Each row is followed by its class.
[-422  134  -72   42 -269  -14   54  119   91 -224  -53  170  652  365
  -66  123 -185  200  -74 -113 -238  138  288 -222 -245   86 -167 -366
  102 -746  208   95  206   31  194 -253] -> k_856
[-383 -104   21  -99 -285  185 -342   73  136  101 -182 -211 -177  -91
  185 -198 -117 -105  -23  190 -222   78  -34 -246  -15  177  -34 -187
  237 -324  -25  -52 -184   52   -9  -91] -> k_143
[-133   25 -425   -5   90   77 -282 -231 -314   13   51  208 -296   71
 -256  363 -399  -46  -43  -17  235 -291 -234  180 -263  389   48 -186
 -103 -366   12  242  -56   86 -197 -342] -> k_738
[ -75 -337 -169  -93   39   93 -118  134  -98  279  499 -324 -470 -181
 -125  -87 -216   61  255 -151 -126  101   85  137   -4  162   45 -345
  128 -171 -187  113   31  254  -20   92] -> k_738
[  52   36  118 -193  185   77  504  378  -48 -416   63 -473 -123  130
   29  201   56  -43  309 -130 -125 -197  -56    9  338 -206  -30  306
  120  111  232    0  206   17 -272 -109] -> k_143
[-180  313  268  126 -502  111  -58  221  286   68 -259  223  589  -14
  -99  105   47  385  491   70 -210  193  196  274 -260   79  -96 -285
  -72  293  206 -107  134 -302 -458  -58] -> k_602
[-112 -109  199 -263  162    7  137  -37  102 -291 -241 -431 -384  -41
   16  167  -31 -374  247  -16   29  -24   27  418   63 -537  -57  121
  -75  379  263 -145 -122   64 -259 -140] -> k_69
[-181  125  224 -195 -309   50  -18  334  215 -122 -176   -3   40  265
  254 -351  256  107  380   28 -152  271    5  175  193 -374   -1  106
  246  -57   96   28   65  -86 -364   33] -> k_125
[ -59 -343  278  192  132  125  299 -318   52  -81  -86 -216 -202 -265
 -453 -224  233  317 -353   92 -434  -41  -69 -168  513 -281 -165  -26
  257  -27  138  290 -118  -93  237 -194] -> k_738
[-144   44  208   -4   81  597 -495  292  -59  249   59  184 -468 -759
 -284 -169 -111  360  -75  274 -607  446  -63   40  225    9 -489  -64
  233  -47  -82  167  222  422 -139 -209] -> k_512
[ -31  -62 -364   75 -232  431 -179  235  221  434 -295  -87  398 -385
  -58 -393 -386  238  250  418 -727  349   24   44  133    3 -385   12
 -191  -79  103 -411  -16  104   11  113] -> k_125
[-290 -353 -394 -187 -181  204  -15   38  280  386 -187  136  204 -417
  151 -526 -158 -254 -311  303 -617   10  -28 -125  246  310  -31   21
 -439  113  140 -202  -70  469  102  136] -> k_856
[ -60  196   54  -58  -42 -191 -208  -49  -58 -206 -532  237 -112  -84
  -46  439 -326 -856  172  145  258 -438  154  -68 -196  436  170   81
 -359   48  143 -401   -5 -309 -156 -250] -> k_64
[ -74 -431 -448 -428 -294  138 -150 -223 -146  149 -462 -143 -121   39
  249   76 -240 -204  763 -233  106 -374   84  -59  -31    0  523 -205
  -10 -158  -41  214  124  184 -192  -45] -> k_16
[-217  -39   25  -67 -471  349   -5 -217 -128  206  -94 -176 -202  133
  339  -16  210 -229   23  227 -567 -182   97 -177  453   15   16 -188
  176  593   78 -458 -141  131  169    0] -> k_856
[-140 -147 -287 -134   12  -24  -73 -169 -217  125   81  194  -35 -542
  119  344  -48  -68 -257 -111  221 -124   32  -95 -217   81  119  -68
  144 -264    7  -77 -192  -56   65 -165] -> k_69
[  68  104   92  110  -16  278   25   29   83 -216  -25 -151  184 -141
   95 -171 -535   -1 -141  -88 -436  182  -19 -384  111 -140   -1 -102
  221 -148  302  109  143   -8  242 -144] -> k_856
[ 399  419  -63  108  319  458 -157  190  274  121    7  322  241 -432
  -36   89 -491  467  -66   94 -219 -122 -358  -31  -90    6 -326  217
 -174  129   26  -17   91  320  385   73] -> k_602
[ 207  171  -68  166  -69 -325  -15 -129 -311  -64  285   42 -301 -514
  197  397 -152  343  807 -126  210 -440  181 -260 -302   88  233 -463
  181 -207  113  100  387  -32  -38  -69] -> k_16
[ -12  584  148  -64  304 -307   97 -126  -29  195 -360  124  137  194
  -63  465 -387 -162  235 -122   54   56  160 -242   12  123  201 -106
  -38 -123  112  -54  403  -70   42 -298] -> k_572
[ 260 -567 -195 -528  -85  -39 -410  296   74 -333 -134 -147 -236 -365
 -222  163 -246   39 -237 -151  474 -389 -282  309   33    0 -173   -2
 -369 -457  364  -14  342  217 -276 -267] -> k_738
[ 134 -317 -373   18 -119 -292   38  -27 -220  260  -68 -277  -85 -374
 -180 -699  126  370  637 -127  410 -185   38  287  -57  128  -51 -254
  233 -357 -124  180   34  -60  -37  191] -> k_16
[-550 -398 -162 -161 -642  231 -160   12   86  407 -334 -132  237 -386
  384 -735  114  382  409  -54 -182  208  312   52 -119   43   -1  -83
  -24  180  -10    5 -184   51 -360  187] -> k_512
[  61  180  -35  -43  111  175 -204 -215   11 -212  -87  179  -29 -511
 -341 -136 -622 -121  318   -5  113  -34 -160  225 -103  367 -132 -110
  149 -111  -82 -251  139  250  382   52] -> k_143
[ -23    1 -276  -12    4  231  144  -10 -179  132    2  133    0 -240
   69   33  168  256   16  -51 -359  126  103  -44   77 -175   15  -36
   59  102  -28   58  164  180   85   30] -> k_512
[  -2  475  359  146    4  -28   90  202   18  -38  115  134  350  123
   78  298  144  -20  547  108 -284 -215  228 -344  262 -143   20   30
  146  393  165   24  318  -83  -45 -239] -> k_572
[-139  412 -240   89 -237 -558  384  -71 -279  176  255   23  339  403
  -39  357  297  165  167 -290  217  135  122  158 -180  166  175 -430
  173   71  129  122  109 -221 -213 -119] -> k_64
[  77  348  -47 -317  292  232 -277  -28 -133  270  -97  241 -115  -89
 -213  135  165  -34  230  121  267  235 -299  107  -41 -102  -73  -56
   -1 -235 -232 -234  218  337   77 -105] -> k_512
[-146  492  -25  -71  188   14  183   -8  243   64 -333   80  671  149
   -4 -185 -392 -720 -175  198  -45   50   67 -257   34   18   17  260
 -201   77  197 -143  157  197  440  -14] -> k_572
[-288 -267   -4 -164  -80   14 -149 -135  -73  216   73 -182 -171 -167
   78   17  281  363  342 -119 -204  163  -46  -36   36  -73  -85 -142
  284 -193  -79  240  -36   88 -287 -254] -> k_125
[ -57  328  -79   93   86 -173  -96  244 -143   93   54  107   67 -152
  -70 -270  125  200  298  100  104  287  155  130 -126  121 -227 -244
   57    7  -60 -254  259   47  -50  112] -> k_602
[-211  231 -124  106 -247  133 -125  -15   80  -51  173    0  331 -216
  435  -89 -349  101 -202   55 -211  268 -141 -268  -78  -24   34  -54
  454  120  300    4  -99    6  -23   57] -> k_572
[ 164  125 -175   37 -190  159  330 -142    1   82  162  -24  -63  273
   48  197 -120   42 -280   33 -123  -71 -340   96  274 -197 -126  240
   23  341 -128   60 -234   36  118   18] -> k_64
[ -40   54  232   28  371  304 -592  189  -67  169 -125   -7 -267  -32
 -101  -72 -157 -201   50  278 -352  377  203 -203   88  155 -180 -221
  346 -357 -126 -322  113  210  252   60] -> k_572
[  64 -186  318  -70 -112  247 -174  -37   25  164 -219 -230   96  -75
   94 -423 -256  438  187   67   84  -76  264  -83  299   96   73  -92
   34  -71 -243 -325   31 -169  147   51] -> k_572
[-166  483  210 -134  306 -158   99 -431 -148 -107 -252  227 -524  235
  -27  470 -209 -616 -317  -15   26 -268 -128 -266   62  327  342  101
  -81   94  -54  721  -17   62  136 -336] -> k_69
[  30   20  -61   12 -150  312 -467  158   91   40  -85  221   53   94
 -194  129  -75  387   83  164 -360  222  113 -125   12 -216  -65 -275
  138 -695 -117  -56  328   35  297  -71] -> k_686
[-341  442   19  166   11  -43 -232  168   38  352 -134   87  348  151
  245 -266   91   69  278  -33 -341  465  318 -304 -161  128   -4 -113
  293  -76 -109 -319  195   -7   70   -8] -> k_856
[ 130   -9 -275 -320  282  133   41   95  -39  382 -137  575  -81 -899
 -457  399 -230 -189 -404  185  -77  189 -363  -67  -46  314 -442  122
 -512 -403   47  154 -181  260   88  -61] -> k_686
[-167    6   -6 -215 -545  269 -101  152  -82  -51 -176 -159  333  436
  277 -327  105  107  -54  205 -239  418  136   84  135  -43 -400 -395
   77  184   19 -345  213  109  -95   77] -> k_738
[ -76 -466  239  -43 -209  378 -525  -15 -131  246 -338  -32 -196 -486
   94 -401  -95   97  149   82 -305  312  330 -172  142   65  115 -197
  233 -273 -133  -59   55 -100 -204 -133] -> k_125
[ -23 -190  446   89 -157  423 -559 -104  -88  220 -160  457 -321 -561
   81 -183  132  563   42   63  -79 -178  284  -36 -213   32 -391  -12
  -28 -334 -101   70 -108  263  185  -22] -> k_16
[  39  -16 -111 -428   21  186 -295 -317  -30  194 -208  266 -113 -489
  599   -9 -408 -367  190  206  472  -89  -19   91 -424  -92  246 -258
   15 -225  -26 -175 -144   52  157  263] -> k_602
[   3  145  -69  380  181  181 -221 -112  -38  287  150  320 -317 -162
    2 -108  -69  395 -154   40 -132 -385   18 -211 -285  169  122  -58
 -120  -27 -176  412  306   72   23 -204] -> k_69
[  39  393  -51   64 -285 -458  477 -266 -226 -409  -28  187  317  -43
  226  196 -205  121    5   15  223 -193  270  151 -230  -44  -32 -384
   52 -510  339   -1  404   38  197 -203] -> k_125
[ 175  271  417  370  272   40 -518  164   63  -50 -145  463  225 -378
 -162 -412   72  183  320  290   -2  196  254   11 -285    8 -185 -123
   20 -336   53 -307 -204 -629  104   62] -> k_69
[-435 -200   59  123    2  197 -493   89   48  127 -247 -255  -70  131
 -285 -671   18 -261 -104  218 -353  861  143  262  208 -127    3  -16
  388  -68  -84 -350  -57  -14 -325  -81] -> k_64
[  -4   83  240  115  275  202 -635   78  -75   64 -230  351 -154 -326
 -247 -266  144  252 -237  103  302  160  100   50 -127 -111 -228  218
  208 -345 -241 -117   59  -68  202  -50] -> k_686
[-224  173  -75 -101 -288  151  148  246   71  270   43    9 -153  380
  287  111  164 -310  -82   79  -92    1  -49  243   48 -220   57  358
  189  199   69  -33  104  263 -397   57] -> k_64
[ 190  280  452  394  359 -106  -42 -183    3  239  116 -320 -453 -686
 -254 -248 -445   -8  -18  200  -15  442   69  414  -39  -10   11  -24
   87  228  -98 -290    6 -103 -144 -152] -> k_64
[  13  199  708  186  512 -129 -344 -378   65 -419  -75 -532 -445  -35
 -125   65 -344 -413 -216  219 -281  363  -23   46   98   26  -26  115
  193   53  328 -268   88 -299  -56 -297] -> k_143
[-216  687  373   72    0 -140  111  177  153  112  -34  105  406   85
 -114 -352  -62 -108   83 -198  446  692  138  520 -291  -79  -77  219
  206  342  127 -472   90 -137 -210  240] -> k_602
[  21  -94 -181  -22   72 -312  429   -9 -232 -148    3  309  173  600
 -404  727  452   47  -99  -54   -7 -142   38 -246  108  242   64 -439
  -93 -340  -84  213  180 -174  -32 -127] -> k_856
[-187  196   89 -269  421 -202 -169 -241 -142 -201 -390  391 -416   75
 -172  582  -72 -391 -297 -119  438 -554  -94  -30 -146   60  147  163
  -96 -595  244  585 -224 -211   81 -474] -> k_738
[ 101  363 -460   92  108  -70   39 -205  -14   96 -109  523  -61 -450
 -137  154 -407 -211 -194  126  -44   20 -122  342 -283  -75 -154 -110
 -190   92  319 -218  120   20  195   80] -> k_738
[ 105  155 -457  171   21  110   -7  312  -45  302  265  514 -242 -480
 -349  144  -89 -145 -393   53 -374  287  -89   93 -277   -4 -174 -241
 -324  -65   78  206  290  198  -50  -97] -> k_686
[-197  344  185  293 -149  -46   84   87  -71  364 -157 -265   68   31
   59 -746  -66  -34  -73  153 -161  752  365  308  108  -98   89 -157
  190  437 -117 -296  113 -100 -288   15] -> k_16
[   9   27  196  560  381  318 -152  235  170  201  335  212  -38 -236
  -58  -14  -99  252 -192  420 -373  -81  159 -415 -224   38 -102   26
 -112 -373  -72 -402   62  -74   96   -9] -> k_64
[ 104 -209   51 -290  306 -299  189 -435 -176   25 -326 -183 -530   37
   72  855  -51 -674  -42  -47  239 -344  -60 -194  -20   43  379  242
  -29 -471 -104  120   84   65 -164 -378] -> k_69
[ -91 -111  239 -215 -159  152 -183 -309  180   62 -249  221 -296 -141
  292 -545  188  419 -161   31   25   86 -215   50  118 -272   11  -11
  170 -288 -181  340 -295   66  195   82] -> k_512
[-402  574  368    1 -538 -118  -36  252   46   67  -95 -116  198  211
  110 -313   12  -95  489  -88  182  -61  261   42  -34  -77 -131   51
  161  211  140  191  229 -106 -242 -294] -> k_856
[  21  300  337 -317 -101 -261   79  366  135 -492   10  160  222  -33
 -239  200  238 -153  333 -131  381 -204 -164   59   95 -140 -443  256
   10 -187  217  132  150  -51  -12 -233] -> k_602
[-137  266   72  138  230 -255 -274 -631 -242 -119   64  -90 -476  278
  143 -104 -406 -388   28  -26  225   15   46  101 -225  145  414  -84
  247 -433  -52  141  -17 -135  145 -175] -> k_512
[  59  267  -44 -229  147   33 -480   99  -29 -158 -443  590  -90 -670
   51  473 -518 -187  340  -32  147 -356   61 -107 -397  312 -133  153
 -115 -778   59   54    7  142  248 -230] -> k_64
[-114 -140  265   98  -73  -82 -534 -337   -8 -186  -80  101   82  132
   88  -88  -89  525  111  120  -62  327  285 -121  -41   -6  134 -614
  284 -650  -30 -328 -106 -119  323   68] -> k_64
[   6 -237 -467 -130    1  -68 -226  129 -102   42   81  106  173  388
 -251    0  277  171 -205 -256   99  -40 -389 -111  -48  224 -178   32
 -340 -266   40  369   22  119 -243 -263] -> k_512
[ 237  272  219  177   27 -123  101  187  -95  160 -151  -31   -5 -424
 -288  382   -5 -109   94   80  250 -419  132 -199 -176  345 -295  214
 -112 -294   87 -245  153 -150  141 -108] -> k_512
[-201   -4  -54 -148 -199   -9   85  -92 -199   66  -91 -297 -228  -59
  120  116  143  -53  261 -151 -112  269  -34   58   52 -160  -53  -25
  362  269  -25   55  351  117 -466 -261] -> k_143
[-226  146  235 -335 -463 -206   56  -93   25 -317 -216 -239   88  280
  208  384  218 -120  230   73  253 -145  185  138 -135  215   75 -228
 -212   41 -117 -316   92   50  -25  -86] -> k_686
[ 180  -73   26 -390  -13  366 -347  200  -53  -37  117  269  -20 -604
  138 -116 -248   46 -174  103  -40  158   34  228  -90  259 -276  -86
  -73  -73  140 -348  351  202  103  299] -> k_69
[ 171   23 -217  -18  226 -321   80 -110  -88  201 -118  -80 -161 -436
 -166   64  171   12  212   13  100  -76   47  -31 -152   31 -131 -106
   12  -67 -158   83  416   56  181   35] -> k_16
[  -8  156  380  228  322   82   84 -216   26  167  262 -228 -140 -482
 -146 -265 -356  319   87  -15 -239  318   34 -138  209   34  266 -119
  192  219  -94  -41  369  165  -28 -195] -> k_686
[  63 -158 -116 -357 -181  -57   -3  338   28  -81   28  309  -57 -284
  202  156  427  -40 -369  -26   86 -364 -149 -163  -52  213 -346  157
 -446 -212   53  -74    3   66    5  -80] -> k_512
[ 116  -34  -62  351  -52  292 -384  172  -95  192   -2  323   90 -280
   74 -428 -288  482  -63  230 -355  317  301   10 -138  142  -90 -417
 -195  -18  -32 -140  -38 -285  -62  136] -> k_512
[ -28   37 -345 -436    9   58  -57  157   63 -159 -406  -17   15 -488
 -489  272 -582 -258  138 -138   52 -218 -167  199   70  135 -122 -124
 -188 -276  332  382  -76  147  253 -206] -> k_143
